Below are the code and all the weights of a small trained network. Each question names an input and a class and asks about switching units off, where a switched-off unit gives its printed mean instead of its output.

import numpy as np


def w(rows, s, z=0):
    codes = np.array(rows[::2]) - 128.0
    scale = np.full(codes.shape[1], s)
    scale[-1] = z or s
    return codes * scale


def norm(h):
    return h / np.sqrt((h * h).mean(-1, keepdims=True) + 1e-5)


def f(y):
    return y / 2 * (1 + np.tanh(0.7978845608 * (y + 0.044715 * y**3)))


def log_softmax(a):
    a = a - a.max(-1, keepdims=True)
    return a - np.log(np.exp(a).sum(-1, keepdims=True))


def net(x, mask):
    res = np.array(x, float).reshape(1, 5) / 4 @ E
    u = 0
    for l in range(2):
        y = f(norm(res) @ A[l][:, :-1].T + A[l][:, -1])
        res = res + np.where(mask[u : u + 14], y, B[l][:, -1]) @ B[l][:, :-1]
        u += 14
    return log_softmax(norm(res)[-1] @ U[:, :-1].T + U[:, -1])


A, B = {}, {}
E = w([
[69,126,168,79,215],'x0',
[7,101,143,78,51],'x1',
[134,95,193,219,130],'x2',
[122,244,113,133,138],'x3',
[169,93,254,104,94],'x4',
],0.009)
A[0] = w([
[189,156,59,172,169,155],'0.n1',
[189,125,83,216,62,8],'0.n2',
[150,34,182,136,186,96],'0.n3',
[196,100,142,101,119,6],'0.n4',
[170,9,218,115,206,23],'0.n5',
[63,170,150,230,131,28],'0.n6',
[61,103,72,74,125,13],'0.n7',
[124,182,158,124,109,80],'0.n8',
[94,95,128,192,146,170],'0.n9',
[94,138,68,108,191,97],'0.n10',
[186,118,84,121,100,63],'0.n11',
[116,165,158,60,171,3],'0.n12',
[58,120,99,176,107,58],'0.n13',
[141,156,241,124,55,150],'0.n14',
],0.013,0.0035)
B[0] = w([
[103,254,123,139,131,221],'0.n1',
[232,111,54,112,52,189],'0.n2',
[165,59,198,165,69,215],'0.n3',
[133,108,166,162,121,143],'0.n4',
[191,31,193,224,59,249],'0.n5',
[115,119,194,176,72,162],'0.n6',
[96,100,147,85,150,189],'0.n7',
[108,132,160,121,121,144],'0.n8',
[109,168,162,117,94,171],'0.n9',
[163,110,176,106,184,196],'0.n10',
[151,168,136,168,100,146],'0.n11',
[183,143,168,94,139,164],'0.n12',
[30,135,193,162,124,165],'0.n13',
[181,149,175,38,166,253],'0.n14',
],0.01,0.0065)
A[1] = w([
[138,166,143,91,89,151],'1.n1',
[171,48,141,141,197,174],'1.n2',
[72,115,96,9,126,144],'1.n3',
[55,86,59,54,193,80],'1.n4',
[188,126,75,166,195,102],'1.n5',
[67,100,154,62,70,149],'1.n6',
[156,164,70,181,88,53],'1.n7',
[152,192,108,111,221,122],'1.n8',
[34,149,122,132,118,79],'1.n9',
[139,68,110,191,141,162],'1.n10',
[177,185,149,171,200,107],'1.n11',
[195,124,3,168,135,101],'1.n12',
[68,52,149,67,148,92],'1.n13',
[55,24,71,86,163,1],'1.n14',
],0.014,0.0067)
B[1] = w([
[173,78,151,129,177,202],'1.n1',
[167,53,164,159,87,221],'1.n2',
[154,98,138,98,181,249],'1.n3',
[189,66,125,126,115,195],'1.n4',
[44,172,124,118,140,152],'1.n5',
[142,149,111,151,200,254],'1.n6',
[180,154,97,127,110,163],'1.n7',
[123,150,160,70,184,220],'1.n8',
[122,96,190,178,136,173],'1.n9',
[117,165,185,130,115,179],'1.n10',
[82,99,143,119,152,200],'1.n11',
[80,157,97,118,65,180],'1.n12',
[116,162,22,156,108,207],'1.n13',
[66,54,4,209,86,153],'1.n14',
],0.014,0.0063)
U = w([
[65,229,50,67,163,64],'0',
[158,199,64,165,4,153],'1',
[93,122,116,87,84,1],'2',
[18,138,173,197,143,118],'3',
[93,40,38,158,167,128],'4',
[202,60,185,163,78,170],'5',
[166,153,138,39,209,200],'6',
],0.022,0.01)

Each question gives the input, the list of numbers given to net, and the class t.
The units are the neurons (one row each of A and B). Each row of codes is followed by its name. A weight is (code - 128) times the scale printed after its matrix; where a second scale follows, it is the last column's (A, B and U).
mask holds one flag per neuron, layer by layer. A switched-off neuron (its flag False) gives its mean, the last column of its row in B, instead of its output. The means were averaged over made-up inputs and are rounded, as every weight is.
A unit's drop is (log p(t) with every unit on - log p(t) with that unit switched off) / (log p(t) with every unit on - log p(t) with every unit switched off).
The circuit of an input: a set's keep is (log p(t) with only the set's units on - log p(t) with every unit switched off) / (log p(t) with every unit on - log p(t) with every unit switched off). Starting from the 12 units with the biggest drops (on a tie, the unit counted first), units are removed one at a time, each time the one whose removal leaves the highest keep (on an exact tie, the one counted first), for as long as the keep stays at least 0.8.
circuit, biggest first: the units of the circuit, biggest drop first
most important unit: the unit with the biggest drop
k most important neurons: the k neurons with the biggest drops, biggest first
k most important neurons of layer l: the k neurons of layer l with the biggest drops, biggest first
drop when u is switched off: that unit's drop, to one decimal
input [-6,6,0,3,-7], class 3: circuit, biggest first : [0.n13]
input [6,-5,-1,-5,-6], class 3: circuit, biggest first : [1.n5; 1.n3]
input [-2,-5,3,7,7], class 6: circuit, biggest first : [0.n5; 0.n14]
input [-7,3,1,3,7], class 6: circuit, biggest first : [0.n14; 0.n5]
input [-3,-7,2,8,3], class 6: 3 most important neurons of layer 0 : [0.n5; 0.n1; 0.n8]
input [-3,-5,1,7,-2], class 0: circuit, biggest first : [0.n5; 0.n1]
input [0,7,-7,0,3], class 4: 2 most important neurons of layer 0 : [0.n1; 0.n7]
input [-1,2,3,6,3], class 6: 2 most important neurons : [0.n14; 0.n5]
input [-5,2,-4,-3,-8], class 6: 2 most important neurons : [0.n5; 0.n7]
input [8,-6,2,5,-4], class 0: 2 most important neurons of layer 0 : [0.n1; 0.n14]
input [1,8,-4,-1,4], class 6: 2 most important neurons : [0.n14; 1.n3]
input [4,5,-7,3,-7], class 4: 3 most important neurons : [1.n14; 0.n14; 0.n1]
input [-8,3,-4,-8,-6], class 1: 2 most important neurons : [0.n2; 0.n11]
input [8,-5,-4,-7,-6], class 5: circuit, biggest first : [1.n2]
input [-5,4,-5,1,-1], class 4: 2 most important neurons : [0.n1; 0.n14]
input [-1,-8,3,2,-2], class 0: 2 most important neurons of layer 0 : [0.n5; 0.n1]
input [-4,-2,-5,5,2], class 1: 2 most important neurons : [0.n14; 0.n10]
input [-6,-4,-6,-6,-3], class 1: drop when 0.n2 is switched off : 0.1
input [2,4,-6,-3,-5], class 4: drop when 1.n14 is switched off : 0.2
input [4,5,0,-3,1], class 4: most important unit : 1.n13
